Rows near named flat spaces through zero
q239-q504: [ -9  20   1 -14 -34 -23 -22 -31 -26  15  18  35   4  19  -2  -3  12 -12
   2 -19]
q273-q793: [ -1 -11 -10  22   0  -7 -18  -3  -2 -18 -16 -10  12  10 -25 -22   3   1
  -9   4]
[  3  -2  12   0   2  -4  -1   9 -11 -10  23  10  20  -8  27 -13 -14 -13
  10 -29]	q239-q504
q491-q634: [ -5  -2  -6 -10 -21 -19  11  19  14   7 -11  -6 -20  11   9 -18  -5   3
 -11   0]
q197-q714: [ -5 -18 -16   2  19 -24  28  -7 -22  -2   3  -8  24  15  56 -55  31  -6
  12   6]
q870-q118: [-17 -30 -17  10   5  -1  14 -14  37 -30 -18   8 -18   0 -17  19 -22   7
 -21  44]
q279-q661: [ -1   4   1 -14 -16   4   1  -3   6  -8   5   5 -21   2   4  -3   4   3
  -4  -7]
[ 22   7   3 -26   6 -18   4 -29 -17  -6   4  -9 -19   4 -10  39  -8   0
 -24 -14]	q239-q504
[  2   4  26   8  14  16  -4 -21  25  -8 -15 -45  -6  -4  -4  20  47  50
  12 -26]	q491-q634
q494-q294: [-15   5  -4  17  -2   3   5  -6  11   3   4   9 -13   2  10 -19   9   4
  -7  -4]
[-22 -14  -3   4  19  -6 -55  51  -8 -21  21   8  34  19  14 -14  79 -42
  -5 -64]	q273-q793
q197-q714: [-13   0  -5  -6   1  -6  10  18   2  15  24  -5 -25   1   2   8  11   7
  18  22]
q494-q294: [ 15   3  22 -38 -42  -7 -24  -2   6 -27 -23  -3  26  15 -45  15 -10  -8
  25  34]
q883-q648: [ -3  -5  -7 -16  22  10  11  32 -14  17  17  13   3 -15   1  -5 -12   0
   2  -2]
q870-q118: [  1   6   5  -2   1  10  -3   7 -21  -1   7 -11  -2  10  17  -5  11  -4
   3  -2]
[ 10   8   7 -19   0  13   8  19  10  13  12   5  -6  -8  17  26  -3 -10
   6 -13]	q273-q793
q273-q793: [-11 -20   1   7  17 -15 -41  42  -8  -9  22  -9  26  13  11  -6  62 -30
  -9 -41]
q465-q771: [ 18  18 -25  18  -4  27  -2   8 -20  23 -33 -32  36  23  15 -24 -25   5
  25 -11]
q465-q771: [ 31  -2 -16  17   2  51 -22  36 -23  41 -15 -48  38  15 -15  -3 -36  -6
   7  -6]
[  9   6   8  -1 -14  -1  25 -31  11  12 -12  11 -17  -8 -10   4 -44  22
   4  34]	q273-q793
q279-q661: [  7  -3  13 -26  13   5   0  11  -2  -1 -11  -7   4 -15 -15  -9   3   2
   7  14]
[-22 -68  25 -34  20 -13 -50  39   8 -11  77  20 -39 -37 -58  63  44  -6
 -47  34]	q465-q771
q760-q220: [-16  15  51 -35  -5   5   5  15 -16  10   5 -21 -28  14  28  16 -46  -6
   2  15]
[ -5  12  -5  -9 -32 -27   8 -23  13 -17 -32  11 -25   9  -8 -31   1   8
  -3  24]	q494-q294
q760-q220: [ -6  -7   4 -22  -6   4   7   5   7  -8   6   0  15 -17 -14 -18  -1   1
  -5  -3]
[ -2 -12  12  19  22  -5   4  15  15   5  -3  -3  54 -16  -2  25  -3  -8
   7   6]	q279-q661
[  8  -6  -3  13  31  16   7   4  -6  11  11 -11  10  -3  11  15  -1   3
  -1 -17]	q494-q294
[ 12   7   0  52 -42   2  -4 -14  12  -3  -7 -14 -18   3  20  25   8  32
 -17   6]	q883-q648
[ 12  -9 -39  -5 -31 -11  -8   7  15   4 -34 -42  -8  -1   6  -6 -15  -5
 -10  -2]	q197-q714
[ 11 -15 -27  22  -5   5   1 -16   6   4   0  25  13  12  -9  -4   7   8
   4  -2]	q760-q220
[ -3   6   5  -7   7  -6  -5  14  -4 -20   0 -12   5 -19  -8  -5  17   5
 -10 -10]	q760-q220
[-15 -14  24 -20  19 -10  -1 -22   3 -14  -6  -2   9  18 -25  -5   9 -18
  10 -10]	q883-q648
[  4  25   9 -43  -5  24  26   9  22  33   8  17 -45 -15  34  55 -31   2
  20   3]	q273-q793
[  7  11  -9   0  -4   3  21  -5  -5   4 -24  -4   2  12  17 -25  -2   3
   8  -3]	q465-q771
[-10 -13   0 -20  23  12   0  20  -2 -15 -13  21  13   5  15 -20   7 -11
   5   6]	q870-q118
[ -4   5 -20  26 -24  -6   8 -37 -11  -5  19   8 -30  13   2   4 -17  -3
  -3 -20]	q279-q661
[  2 -21 -21   7 -24   5 -17 -13  16 -10 -26 -18  -7  -8   0  -3 -26   5
 -30  -8]	q197-q714
[-16  -3  15 -17   0   9  -5   4  -3  -7   6  -7  11   0   5   1 -10  10
  -6   7]	q760-q220
[ -8  12   1   0  -4 -24  17 -24  12  -8  -5  16 -14   5  21  -6   9   9
   7  -5]	q465-q771
q491-q634: [ -4 -19  14 -19   4  11   4  27   6   1 -12   1   7 -20   4  -1  22  -4
  19 -25]
[-10 -15 -12  16  11 -12 -15   4  -6 -13   2 -16  17   1 -11 -15  25   6
  -5  -2]	q273-q793
[  0  -2  -8   6 -25 -26 -23 -47   6  -7 -19  14 -34  -6 -26  11  12  34
  19  24]	q491-q634
[ -4  13  -5  20  18   0  -4   6 -16   6  17   9  13   2  12  -3 -11 -15
 -10  15]	q491-q634
[  7  23 -13  17  -3   7  20  -1   1   3 -36 -17  23  14  17 -27 -20  10
  21 -12]	q465-q771
[  6 -30  -2 -15  -2  14 -23  35 -10  17  18  -4   5 -13 -28  13  -6  -4
 -17   2]	q465-q771
[ -2  -8  19 -20   9  -6   8   8  11  -6   5  -4  10 -29 -26 -31   9 -17
  13   8]	q760-q220
[-10 -20  16 -32   4  17   6   5  10  -7  11   2  21 -10 -34 -46 -14  12
   6   3]	q760-q220
q239-q504: [ 11 -20   9  19   9  -5 -10  32   1  -9  -8  -2  25  -9  11 -21 -16  15
  -5   7]
q883-q648: [ 15 -33  24  23  49   1   1 -28  24 -12 -14  32  11  -4  -1 -18  32 -16
 -34   5]
[  4  35   7  11   1 -19  27 -29  12  -7 -22   3  -5  11  15 -24   1   8
  18   4]	q465-q771
[  8 -23 -21  -4   3  17  -1 -21   0   6   0  26  21  21 -25 -25 -12   4
  11   8]	q760-q220
q854-q662: [ -4  -2  14   7   2   5  27   3 -19   9   2  15   4 -32   8   6 -13   1
   5  16]
[-21 -33 -13  59   9 -28 -36 -22 -37 -53 -22 -25  43  15 -48 -65  33   2
 -20   8]	q273-q793
[-12 -16   4  13  -8  -3  -5   0   4 -15  10   0  -1  -2  -9   0 -16  -2
  -6  -2]	q197-q714
[-49 -38   0  41  -5 -32  37  31 -11 -31  40 -28   3 -24  27 -28  23  13
  30  17]	q197-q714
[ 21   0   4 -16  45   1   8 -16  -7  -7 -16 -14  -9  -3 -32  30 -26  37
 -27  13]	q239-q504
[-23  13 -11 -26 -49  -3  -7 -10 -15  -9  18 -28 -14   7 -14  20 -33  15
  22   3]	q883-q648
[  4   8  -2  -6 -24  -2   2 -19   0  -4  12   6 -27  18   1   5   5   5
 -10 -12]	q279-q661
[  7  -9  -6  29 -21 -12   9 -24  32  -5  -6  21 -11  -5 -26  19 -20  10
  -9  -3]	q870-q118
